Below is a small trained network, with its code and all its weights. Each question gives an input and a class and asks what happens when units are switched off, that is, made to give their printed mean instead of their output.

import numpy as np


def w(rows, s, z=0):
    codes = np.array(rows[::2]) - 128.0
    scale = np.full(codes.shape[1], s)
    scale[-1] = z or s
    return codes * scale


def norm(h):
    return h / np.sqrt((h * h).mean(-1, keepdims=True) + 1e-5)


def f(y):
    return np.maximum(y, 0)


def log_softmax(a):
    a = a - a.max(-1, keepdims=True)
    return a - np.log(np.exp(a).sum(-1, keepdims=True))


def net(x, mask):
    res = np.array(x, float).reshape(1, 5) / 4 @ E
    u = 0
    for l in range(4):
        y = f(norm(res) @ A[l][:, :-1].T + A[l][:, -1])
        res = res + np.where(mask[u : u + 7], y, B[l][:, -1]) @ B[l][:, :-1]
        u += 7
    return log_softmax(norm(res)[-1] @ U[:, :-1].T + U[:, -1])


A, B = {}, {}
E = w([
[128,127,126,128,128,129],'x0',
[135,124,126,127,124,129],'x1',
[181,220,78,157,129,1],'x2',
[208,118,210,89,222,105],'x3',
[142,141,213,231,60,121],'x4',
],0.0098)
A[0] = w([
[149,132,210,205,93,111,1],'0.n1',
[157,150,155,194,103,49,81],'0.n2',
[173,133,250,144,164,95,42],'0.n3',
[158,118,197,125,148,116,55],'0.n4',
[156,135,211,155,94,139,15],'0.n5',
[110,106,211,163,101,183,88],'0.n6',
[84,133,124,211,29,132,114],'0.n7',
],0.023,0.0067)
B[0] = w([
[103,89,80,43,186,43,202],'0.n1',
[150,193,224,166,117,44,213],'0.n2',
[162,128,30,191,129,232,219],'0.n3',
[137,99,85,134,126,225,178],'0.n4',
[99,47,125,88,190,87,182],'0.n5',
[117,156,253,136,99,107,217],'0.n6',
[85,125,6,121,77,161,247],'0.n7',
],0.028,0.015)
A[1] = w([
[137,88,81,130,113,135,131],'1.n1',
[128,84,110,25,200,97,26],'1.n2',
[117,114,106,62,185,96,16],'1.n3',
[144,123,128,118,70,138,108],'1.n4',
[49,115,254,120,110,165,55],'1.n5',
[147,109,246,132,125,134,52],'1.n6',
[116,198,171,121,127,93,5],'1.n7',
],0.022,0.0023)
B[1] = w([
[96,147,101,135,148,146,215],'1.n1',
[84,105,101,109,151,65,250],'1.n2',
[115,93,122,99,161,108,214],'1.n3',
[119,176,134,110,129,156,155],'1.n4',
[125,120,253,148,115,138,211],'1.n5',
[110,113,203,144,94,137,173],'1.n6',
[111,130,190,143,118,146,167],'1.n7',
],0.028,0.012)
A[2] = w([
[197,249,158,175,140,15,86],'2.n1',
[185,105,92,106,130,173,58],'2.n2',
[220,97,108,89,146,202,69],'2.n3',
[191,163,198,158,68,106,38],'2.n4',
[170,113,131,102,91,118,2],'2.n5',
[174,78,74,155,115,181,39],'2.n6',
[208,61,126,154,107,129,56],'2.n7',
],0.02,0.0029)
B[2] = w([
[102,79,252,123,116,185,254],'2.n1',
[183,151,126,80,116,153,185],'2.n2',
[147,151,99,146,152,185,202],'2.n3',
[145,86,176,82,56,96,223],'2.n4',
[94,169,124,150,158,93,128],'2.n5',
[101,165,99,120,88,178,223],'2.n6',
[66,200,122,71,132,102,151],'2.n7',
],0.024,0.0071)
A[3] = w([
[205,167,14,183,176,216,88],'3.n1',
[201,241,177,156,120,71,72],'3.n2',
[117,205,4,178,9,160,131],'3.n3',
[148,40,93,178,144,30,33],'3.n4',
[75,151,166,97,171,169,216],'3.n5',
[94,135,51,166,43,157,4],'3.n6',
[193,134,180,178,89,89,114],'3.n7',
],0.017,0.0032)
B[3] = w([
[113,207,77,119,4,149,220],'3.n1',
[116,68,156,149,140,144,141],'3.n2',
[230,136,113,153,180,205,251],'3.n3',
[143,148,138,50,144,85,182],'3.n4',
[203,145,134,200,87,57,189],'3.n5',
[185,129,111,145,172,160,198],'3.n6',
[143,57,145,112,84,153,159],'3.n7',
],0.023,0.015)
U = w([
[166,166,5,131,125,223,255],'0',
[80,83,67,52,195,27,63],'1',
[129,109,254,137,84,146,53],'2',
],0.012,0.0017)

Each question gives the input, the list of numbers given to net, and the class t.
The units are the neurons (one row each of A and B). Each row of codes is followed by its name. A weight is (code - 128) times the scale printed after its matrix; where a second scale follows, it is the last column's (A, B and U).
mask holds one flag per neuron, layer by layer. A switched-off neuron (its flag False) gives its mean, the last column of its row in B, instead of its output. The means were averaged over made-up inputs and are rounded, as every weight is.
A unit's drop is (log p(t) with every unit on - log p(t) with that unit switched off) / (log p(t) with every unit on - log p(t) with every unit switched off).
The circuit of an input: a set's keep is (log p(t) with only the set's units on - log p(t) with every unit switched off) / (log p(t) with every unit on - log p(t) with every unit switched off). Starting from the 12 units with the biggest drops (on a tie, the unit counted first), units are removed one at a time, each time the one whose removal leaves the highest keep (on an exact tie, the one counted first), for as long as the keep stays at least 0.8.
circuit, biggest first: the units of the circuit, biggest drop first
unit that matters most: the unit with the biggest drop
k most important neurons: the k neurons with the biggest drops, biggest first
top k neurons in layer l: the k neurons of layer l with the biggest drops, biggest first
drop of u: that unit's drop, to one decimal
input [-4,1,-3,-7,8], class 1: 3 most important neurons -> [0.n1; 0.n3; 0.n5]
input [7,-4,6,3,-7], class 1: most important neuron -> [0.n3]
input [-1,8,-2,2,7], class 1: 2 most important neurons -> [0.n1; 0.n5]
input [3,7,-6,7,5], class 0: 2 most important neurons -> [0.n3; 0.n4]
input [0,5,5,-1,-5], class 1: top 3 neurons in layer 0 -> [0.n3; 0.n7; 0.n6]
input [1,-6,7,-5,3], class 2: 3 most important neurons -> [0.n2; 0.n3; 2.n1]
input [0,-8,-7,8,8], class 0: 4 most important neurons -> [0.n3; 0.n4; 0.n2; 0.n1]
input [-6,-4,4,-2,-7], class 1: 3 most important neurons -> [0.n3; 0.n7; 0.n6]
input [3,7,-1,5,-8], class 1: 3 most important neurons -> [0.n3; 0.n6; 0.n2]
input [4,8,-6,0,-5], class 2: 2 most important neurons -> [0.n7; 0.n3]
input [-8,-1,-4,-5,-8], class 1: 2 most important neurons -> [0.n3; 0.n7]
input [-8,-3,-7,7,5], class 0: 3 most important neurons -> [0.n3; 0.n4; 0.n2]
input [-8,7,2,3,5], class 1: top 2 neurons in layer 0 -> [0.n1; 0.n5]
input [-6,8,7,-5,2], class 2: circuit, biggest first -> [0.n2]
input [5,-5,-2,3,8], class 1: top 2 neurons in layer 0 -> [0.n1; 0.n5]
input [-8,8,-5,-3,8], class 1: top 2 neurons in layer 0 -> [0.n1; 0.n7]
input [-5,7,-8,-5,3], class 2: top 2 neurons in layer 0 -> [0.n6; 0.n3]
input [3,-4,8,-6,-4], class 2: drop of 0.n3 -> 0.9
input [-6,-5,-5,8,3], class 0: drop of 0.n3 -> 5.2
input [0,-1,6,2,-4], class 2: unit that matters most -> 0.n1
input [2,-8,-7,8,2], class 0: drop of 0.n2 -> 2.1
